Below are the code and all the weights of a small trained network. Each question names an input and a target symbol and asks about switching units off, where a switched-off unit gives its printed mean instead of its output.

import numpy as np


def w(rows, s, z=0):
    codes = np.array(rows[::2]) - 128.0
    scale = np.full(codes.shape[1], s)
    scale[-1] = z or s
    return codes * scale


def norm(h):
    return h / np.sqrt((h * h).mean(-1, keepdims=True) + 1e-5)


def f(y):
    return y / 2 * (1 + np.tanh(0.7978845608 * (y + 0.044715 * y**3)))


def softmax(a):
    e = np.exp(a - a.max(-1, keepdims=True))
    return e / e.sum(-1, keepdims=True)


def log_softmax(a):
    a = a - a.max(-1, keepdims=True)
    return a - np.log(np.exp(a).sum(-1, keepdims=True))


def net(x, mask):
    ids = ['ΘΨβδζησ'.index(c) for c in x.split()]
    T = len(ids)
    res = E[ids] + P[:T]
    u = 0
    for l in range(3):
        q, k, v = (norm(res) @ M[l].T for M in (Q, K, V))
        z = softmax(np.where(np.tri(T) > 0, q @ k.T / 2**0.5, -1e9)) @ v
        res = res + np.where(mask[u], z, O[l][:, -1]) @ O[l][:, :-1]
        u += 1
        y = f(norm(res) @ A[l][:, :-1].T + A[l][:, -1])
        res = res + np.where(mask[u : u + 4], y, B[l][:, -1]) @ B[l][:, :-1]
        u += 4
    return log_softmax(norm(res)[-1] @ U[:, :-1].T + U[:, -1])


Q, K, V, O, A, B = {}, {}, {}, {}, {}, {}
E = w([
[87,152,223,174,163,163,119,197,74,108],'Θ',
[108,115,124,206,222,5,95,13,95,93],'Ψ',
[112,148,147,139,127,147,163,171,193,138],'β',
[127,183,197,139,61,200,147,109,168,46],'δ',
[119,202,219,112,93,73,166,126,79,129],'ζ',
[152,129,106,94,137,208,157,113,205,148],'η',
[65,125,163,139,151,175,111,169,130,130],'σ',
],0.02)
P = w([
[165,47,237,116,227,83,129,199,211,99],'0',
[185,109,146,192,50,121,114,73,70,120],'1',
[136,164,90,164,117,117,85,160,131,118],'2',
[137,180,52,116,134,121,76,169,106,89],'3',
[125,185,10,61,139,147,102,148,56,70],'4',
[138,244,2,51,120,134,114,181,73,105],'5',
],0.0091)
Q[0] = w([
[121,81,123,106,100,41,163,95,144,113],'L0H0',
[118,54,145,140,2,125,159,163,89,136],'L0H0',
],0.0062)
K[0] = w([
[210,175,174,119,154,173,134,190,74,165],'L0H0',
[151,94,254,201,152,137,100,81,204,208],'L0H0',
],0.0055)
V[0] = w([
[172,116,192,85,155,211,187,223,89,232],'L0H0',
[129,117,252,132,237,240,138,147,253,13],'L0H0',
],0.0056)
O[0] = w([
[118,33,209,54,87,164,2,145,102,188,145],'L0H0',
[91,87,71,96,202,92,176,102,195,153,255],'L0H0',
],0.0094,0.009)
A[0] = w([
[165,162,112,101,86,106,53,143,80,207,1],'L0N0',
[156,81,167,68,192,33,101,57,145,232,86],'L0N1',
[117,114,16,144,173,86,115,217,70,201,136],'L0N2',
[136,98,135,113,22,198,3,77,157,145,9],'L0N3',
],0.007,0.0026)
B[0] = w([
[143,148,8,218,120,120,215,110,159,88,136],'L0N0',
[52,157,227,66,254,109,211,146,178,160,252],'L0N1',
[146,88,122,55,65,206,16,110,192,252,161],'L0N2',
[51,61,153,167,95,199,136,97,127,192,130],'L0N3',
],0.0084,0.0044)
Q[1] = w([
[223,70,139,227,83,182,57,105,86,190],'L1H0',
[146,255,63,107,85,99,72,155,228,75],'L1H0',
],0.0044)
K[1] = w([
[225,75,121,182,27,180,114,174,137,189],'L1H0',
[98,150,2,134,110,134,211,131,2,105],'L1H0',
],0.006)
V[1] = w([
[167,75,109,253,235,122,36,165,77,142],'L1H0',
[135,175,25,139,205,106,20,37,93,111],'L1H0',
],0.0046)
O[1] = w([
[77,226,182,51,123,193,96,95,100,165,3],'L1H0',
[219,192,120,147,112,251,163,78,108,139,41],'L1H0',
],0.012,0.0048)
A[1] = w([
[126,2,183,175,27,178,92,179,152,99,30],'L1N0',
[117,192,150,47,113,152,151,115,109,191,253],'L1N1',
[116,143,102,154,78,136,160,163,117,79,104],'L1N2',
[131,109,131,98,224,158,164,180,135,113,93],'L1N3',
],0.0097,0.005)
B[1] = w([
[75,54,254,135,217,111,127,137,245,158,188],'L1N0',
[97,239,147,92,107,108,147,78,230,120,206],'L1N1',
[110,162,121,165,112,186,61,89,153,143,194],'L1N2',
[104,115,152,164,87,82,107,169,196,174,253],'L1N3',
],0.013,0.0047)
Q[2] = w([
[130,143,53,95,18,103,172,255,118,80],'L2H0',
[43,162,141,110,126,109,145,135,218,137],'L2H0',
],0.0083)
K[2] = w([
[177,255,27,64,56,148,131,104,47,175],'L2H0',
[187,124,140,22,147,216,104,210,64,60],'L2H0',
],0.0062)
V[2] = w([
[161,36,56,210,122,140,7,182,95,111],'L2H0',
[151,78,106,127,254,6,98,86,111,209],'L2H0',
],0.006)
O[2] = w([
[85,151,181,153,123,89,206,128,186,100,2],'L2H0',
[149,132,170,126,4,183,114,116,160,93,235],'L2H0',
],0.019,0.0063)
A[2] = w([
[142,148,155,139,8,242,116,96,166,144,41],'L2N0',
[124,54,156,79,109,80,160,173,188,173,84],'L2N1',
[130,129,167,79,80,169,76,191,74,134,3],'L2N2',
[129,47,135,160,122,146,105,180,113,144,9],'L2N3',
],0.013,0.0042)
B[2] = w([
[191,134,93,129,103,157,210,94,79,162,191],'L2N0',
[114,124,192,94,129,209,141,153,110,215,254],'L2N1',
[196,182,40,142,102,121,167,9,118,168,149],'L2N2',
[146,187,216,75,151,145,187,127,185,179,148],'L2N3',
],0.016,0.015)
U = w([
[110,142,195,86,182,180,150,156,149,125,253],'Θ',
[179,129,121,143,93,156,173,105,141,151,37],'Ψ',
[81,113,88,142,48,109,98,152,181,126,181],'β',
[69,93,110,180,225,75,245,123,105,181,120],'δ',
[183,29,116,190,139,134,26,179,74,157,235],'ζ',
[137,110,125,115,133,119,95,121,162,127,33],'η',
[127,114,132,109,137,120,115,122,155,122,3],'σ',
],0.011,0.0032)

Each question gives the input, a string of symbols that net reads in full, and the target symbol t.
The units are the heads (2 rows each of Q, K, V and O) and the neurons (one row each of A and B). Each row of codes is followed by its name. A weight is (code - 128) times the scale printed after its matrix; where a second scale follows, it is the last column's (O, A, B and U).
mask holds one flag per unit, layer by layer, with each layer's heads first. A switched-off unit (its flag False) gives its mean, the last column of its rows in O or B, instead of its output. The means were averaged over made-up inputs and are rounded, as every weight is.
A unit's drop is (log p(t) with every unit on - log p(t) with that unit switched off) / (log p(t) with every unit on - log p(t) with every unit switched off).
The circuit of an input: a set's keep is (log p(t) with only the set's units on - log p(t) with every unit switched off) / (log p(t) with every unit on - log p(t) with every unit switched off). Starting from the 12 units with the biggest drops (on a tie, the unit counted first), units are removed one at a time, each time the one whose removal leaves the highest keep (on an exact tie, the one counted first), for as long as the keep stays at least 0.8.
circuit, biggest first: the units of the circuit, biggest drop first
unit that matters most: the unit with the biggest drop
top k neurons: the k neurons with the biggest drops, biggest first
k most important neurons of layer l: the k neurons of layer l with the biggest drops, biggest first
drop when u is switched off: that unit's drop, to one decimal
input δ Θ δ ζ δ δ, target δ: circuit, biggest first : (L2H0 L1N0)
input η ζ η η Θ Θ, target Ψ: circuit, biggest first : (L2N2)
input η Θ Ψ, target Θ: circuit, biggest first : (L0N1 L2N0)
input ζ β ζ, target Ψ: circuit, biggest first : (L2H0 L2N2)
input ζ Ψ η ζ ζ δ, target ζ: circuit, biggest first : (L2H0 L1H0 L1N1)
input ζ Ψ ζ δ ζ σ, target ζ: circuit, biggest first : (L2H0 L0H0 L1N3)
input η η Ψ ζ δ η, target δ: circuit, biggest first : (L0H0 L2H0 L1N0 L0N1)
input σ Θ Ψ ζ ζ, target ζ: top 3 neurons : (L1N0 L0N1 L0N0)
input ζ Ψ β ζ σ, target ζ: circuit, biggest first : (L1H0 L2H0 L0H0 L1N3)
input δ β η ζ Ψ β, target Ψ: circuit, biggest first : (L1H0 L2N0)
input η ζ Ψ δ ζ Θ, target ζ: circuit, biggest first : (L0H0 L2H0 L2N1 L1N3)
input η ζ ζ ζ ζ ζ, target δ: 2 most important neurons of layer 0 : (L0N0 L0N1)
input δ η ζ ζ β Ψ, target β: top 4 neurons : (L2N1 L0N1 L2N0 L1N0)
input ζ δ ζ σ ζ Ψ, target ζ: unit that matters most : L0H0
input η β δ Θ δ, target Ψ: top 4 neurons : (L0N2 L2N0 L0N1 L1N2)
input Ψ β β ζ δ η, target δ: top 3 neurons : (L1N1 L0N1 L1N0)
input ζ Θ δ δ ζ δ, target β: top 3 neurons : (L2N1 L1N0 L2N0)
input δ δ δ Ψ ζ Θ, target ζ: top 2 neurons : (L0N1 L1N0)
input ζ σ Θ δ σ, target Ψ: top 2 neurons : (L1N0 L2N0)
input η Θ ζ Ψ δ σ, target δ: unit that matters most : L2H0
input ζ Θ ζ η β ζ, target β: top 2 neurons : (L2N1 L1N0)
input Ψ η ζ δ Ψ, target Ψ: top 2 neurons : (L0N1 L2N0)
input ζ ζ Ψ, target ζ: top 2 neurons : (L0N1 L1N1)
input σ δ Ψ Ψ, target Ψ: top 3 neurons : (L1N0 L0N2 L2N1)
input δ η σ Θ δ, target Ψ: top 2 neurons : (L0N2 L2N0)
input ζ σ ζ ζ, target β: 2 most important neurons of layer 0 : (L0N1 L0N0)
input δ δ δ, target β: unit that matters most : L0H0
input η ζ Ψ η, target Ψ: drop when L2N1 is switched off : 0.2
